Here is a tiny trained network, its code and every weight. The questions are about switching its units off for an input and a target symbol, where a switched-off unit gives its printed mean instead of its output.

import numpy as np


def w(rows, s, z=0):
    codes = np.array(rows[::2]) - 128.0
    scale = np.full(codes.shape[1], s)
    scale[-1] = z or s
    return codes * scale


def norm(h):
    return h / np.sqrt((h * h).mean(-1, keepdims=True) + 1e-5)


def f(y):
    return y / 2 * (1 + np.tanh(0.7978845608 * (y + 0.044715 * y**3)))


def softmax(a):
    e = np.exp(a - a.max(-1, keepdims=True))
    return e / e.sum(-1, keepdims=True)


def log_softmax(a):
    a = a - a.max(-1, keepdims=True)
    return a - np.log(np.exp(a).sum(-1, keepdims=True))


def net(x, mask):
    ids = ['αβγδεζηθμπστφψω'.index(c) for c in x.split()]
    T = len(ids)
    res = E[ids] + P[:T]
    u = 0
    for l in range(2):
        q, k, v = (norm(res) @ M[l].T for M in (Q, K, V))
        z = softmax(np.where(np.tri(T) > 0, q @ k.T / 2**0.5, -1e9)) @ v
        res = res + np.where(mask[u], z, O[l][:, -1]) @ O[l][:, :-1]
        u += 1
        y = f(norm(res) @ A[l][:, :-1].T + A[l][:, -1])
        res = res + np.where(mask[u : u + 4], y, B[l][:, -1]) @ B[l][:, :-1]
        u += 4
    return log_softmax(norm(res)[-1] @ U[:, :-1].T + U[:, -1])


Q, K, V, O, A, B = {}, {}, {}, {}, {}, {}
E = w([
[165,106,175,160,129,172,160],'α',
[119,130,109,129,152,150,181],'β',
[253,119,133,86,64,157,91],'γ',
[109,141,101,160,111,145,163],'δ',
[151,103,116,139,136,157,191],'ε',
[199,191,101,174,136,57,60],'ζ',
[105,154,87,170,223,56,118],'η',
[87,106,14,122,174,57,143],'θ',
[101,186,56,125,109,82,95],'μ',
[173,102,170,128,163,158,180],'π',
[84,126,68,125,209,71,146],'σ',
[158,115,150,184,72,162,131],'τ',
[131,92,94,177,184,88,185],'φ',
[170,185,178,130,107,143,91],'ψ',
[187,192,55,126,153,39,93],'ω',
],0.0069)
P = w([
[144,202,67,139,137,182,112],'0',
[137,174,94,138,55,75,187],'1',
[96,118,107,100,111,183,84],'2',
[142,178,90,122,138,189,73],'3',
[253,50,153,165,151,20,92],'4',
[119,109,98,90,110,230,60],'5',
],0.0055)
Q[0] = w([
[63,159,63,23,57,151,149],'0.h1',
[130,53,254,118,155,74,52],'0.h1',
],0.0092)
K[0] = w([
[189,109,107,84,143,196,50],'0.h1',
[157,158,245,93,66,41,213],'0.h1',
],0.011)
V[0] = w([
[253,32,130,147,170,62,128],'0.h1',
[125,203,205,64,162,125,146],'0.h1',
],0.0066)
O[0] = w([
[1,175,122,159,59,138,193,68],'0.h1',
[136,121,245,84,116,34,97,4],'0.h1',
],0.0083,0.0022)
A[0] = w([
[166,91,181,89,61,2,160,244],'0.n1',
[105,156,112,46,175,180,153,59],'0.n2',
[98,150,104,122,182,148,73,252],'0.n3',
[142,202,71,172,130,56,74,74],'0.n4',
],0.008,0.0038)
B[0] = w([
[35,143,76,105,45,51,188,247],'0.n1',
[95,104,186,2,148,163,192,153],'0.n2',
[80,179,186,174,153,24,95,253],'0.n3',
[122,24,124,147,107,136,164,147],'0.n4',
],0.0068,0.0034)
Q[1] = w([
[165,206,89,63,104,67,100],'1.h1',
[29,2,143,107,85,123,182],'1.h1',
],0.0078)
K[1] = w([
[146,252,81,162,176,161,3],'1.h1',
[131,75,159,252,138,166,253],'1.h1',
],0.0063)
V[1] = w([
[23,55,77,65,183,70,3],'1.h1',
[121,148,55,25,10,204,29],'1.h1',
],0.0032)
O[1] = w([
[156,248,103,123,147,117,59,5],'1.h1',
[254,180,125,159,110,116,212,64],'1.h1',
],0.0063,0.0026)
A[1] = w([
[122,72,74,81,152,28,111,9],'1.n1',
[212,173,146,95,152,88,85,111],'1.n2',
[106,48,81,78,60,127,154,61],'1.n3',
[120,110,100,1,162,132,179,2],'1.n4',
],0.0093,0.0026)
B[1] = w([
[204,189,194,64,66,237,134,188],'1.n1',
[79,96,144,98,75,81,238,169],'1.n2',
[133,111,172,116,247,168,2,254],'1.n3',
[73,96,107,109,29,136,128,155],'1.n4',
],0.0064,0.004)
U = w([
[154,68,215,130,237,225,39,50],'α',
[175,121,184,29,163,93,187,164],'β',
[230,119,127,111,21,138,224,159],'γ',
[241,65,60,121,222,94,157,108],'δ',
[98,4,30,138,117,191,183,34],'ε',
[73,125,122,190,83,53,39,129],'ζ',
[30,171,162,166,210,50,48,83],'η',
[148,254,69,63,182,163,53,162],'θ',
[176,206,140,67,102,42,102,254],'μ',
[46,18,231,37,35,121,58,49],'π',
[83,217,184,60,202,85,42,108],'σ',
[207,125,29,207,67,174,88,83],'τ',
[27,189,53,227,124,94,200,113],'φ',
[63,194,178,141,17,21,195,204],'ψ',
[205,198,200,56,56,161,53,87],'ω',
],0.01,0.0055)

Each question gives the input, a string of symbols that net reads in full, and the target symbol t.
The units are the heads (2 rows each of Q, K, V and O) and the neurons (one row each of A and B). Each row of codes is followed by its name. A weight is (code - 128) times the scale printed after its matrix; where a second scale follows, it is the last column's (O, A, B and U).
mask holds one flag per unit, layer by layer, with each layer's heads first. A switched-off unit (its flag False) gives its mean, the last column of its rows in O or B, instead of its output. The means were averaged over made-up inputs and are rounded, as every weight is.
A unit's drop is (log p(t) with every unit on - log p(t) with that unit switched off) / (log p(t) with every unit on - log p(t) with every unit switched off).
The circuit of an input: a set's keep is (log p(t) with only the set's units on - log p(t) with every unit switched off) / (log p(t) with every unit on - log p(t) with every unit switched off). Starting from all 10 units, units are removed one at a time, each time the one whose removal leaves the highest keep (on an exact tie, the one counted first), for as long as the keep stays at least 0.8.
units of the circuit, in order: the units of the circuit, biggest drop first
most important unit: the unit with the biggest drop
k most important neurons: the k neurons with the biggest drops, biggest first
k most important neurons of layer l: the k neurons of layer l with the biggest drops, biggest first
input θ ε α ε, target θ: most important unit -> 0.n3
input α α α ε γ, target π: units of the circuit, in order -> [0.n1; 0.h1; 1.n3; 0.n3]
input ψ ε ε β π φ, target φ: 2 most important neurons of layer 1 -> [1.n3; 1.n1]
input π α μ α α, target π: 4 most important neurons -> [1.n3; 0.n3; 0.n1; 1.n1]
input α τ α ω π σ, target σ: units of the circuit, in order -> [0.n3; 1.n1]
input α α ε ψ α, target π: units of the circuit, in order -> [0.h1; 1.n3; 0.n1; 0.n3]
input δ α ε α, target δ: units of the circuit, in order -> [0.h1; 1.n3]
input α α α γ α ω, target ω: 3 most important neurons of layer 0 -> [0.n4; 0.n3; 0.n1]
input φ τ δ ε, target δ: 3 most important neurons -> [0.n1; 1.n2; 1.n1]
input α ε δ α τ, target α: units of the circuit, in order -> [1.n3; 0.n3]
input α π φ τ η β, target β: 3 most important neurons -> [1.n2; 0.n3; 0.n1]
input τ β ε π, target β: 3 most important neurons -> [1.n2; 0.n1; 1.n3]
input α α π θ, target θ: 2 most important neurons -> [1.n1; 0.n3]
input μ π ψ α γ, target ψ: units of the circuit, in order -> [0.h1]
input α β ψ α, target ψ: 4 most important neurons -> [1.n2; 1.n3; 0.n3; 1.n1]
input ζ α τ, target τ: units of the circuit, in order -> [1.n3; 0.n2; 0.n1; 0.h1]
input α ε ε α π γ, target γ: units of the circuit, in order -> [1.h1; 1.n2]
input τ α α η φ γ, target γ: units of the circuit, in order -> [1.h1; 0.n4; 1.n2]
input η δ α π α, target γ: units of the circuit, in order -> [1.n3; 1.n1]
input σ ε ψ δ ψ, target α: units of the circuit, in order -> [0.n4; 1.n3; 0.h1; 0.n3]
input α β β τ α, target ω: most important neuron -> [0.n1]
input α α ε τ φ ψ, target ψ: 3 most important neurons -> [1.n2; 0.n3; 1.n3]
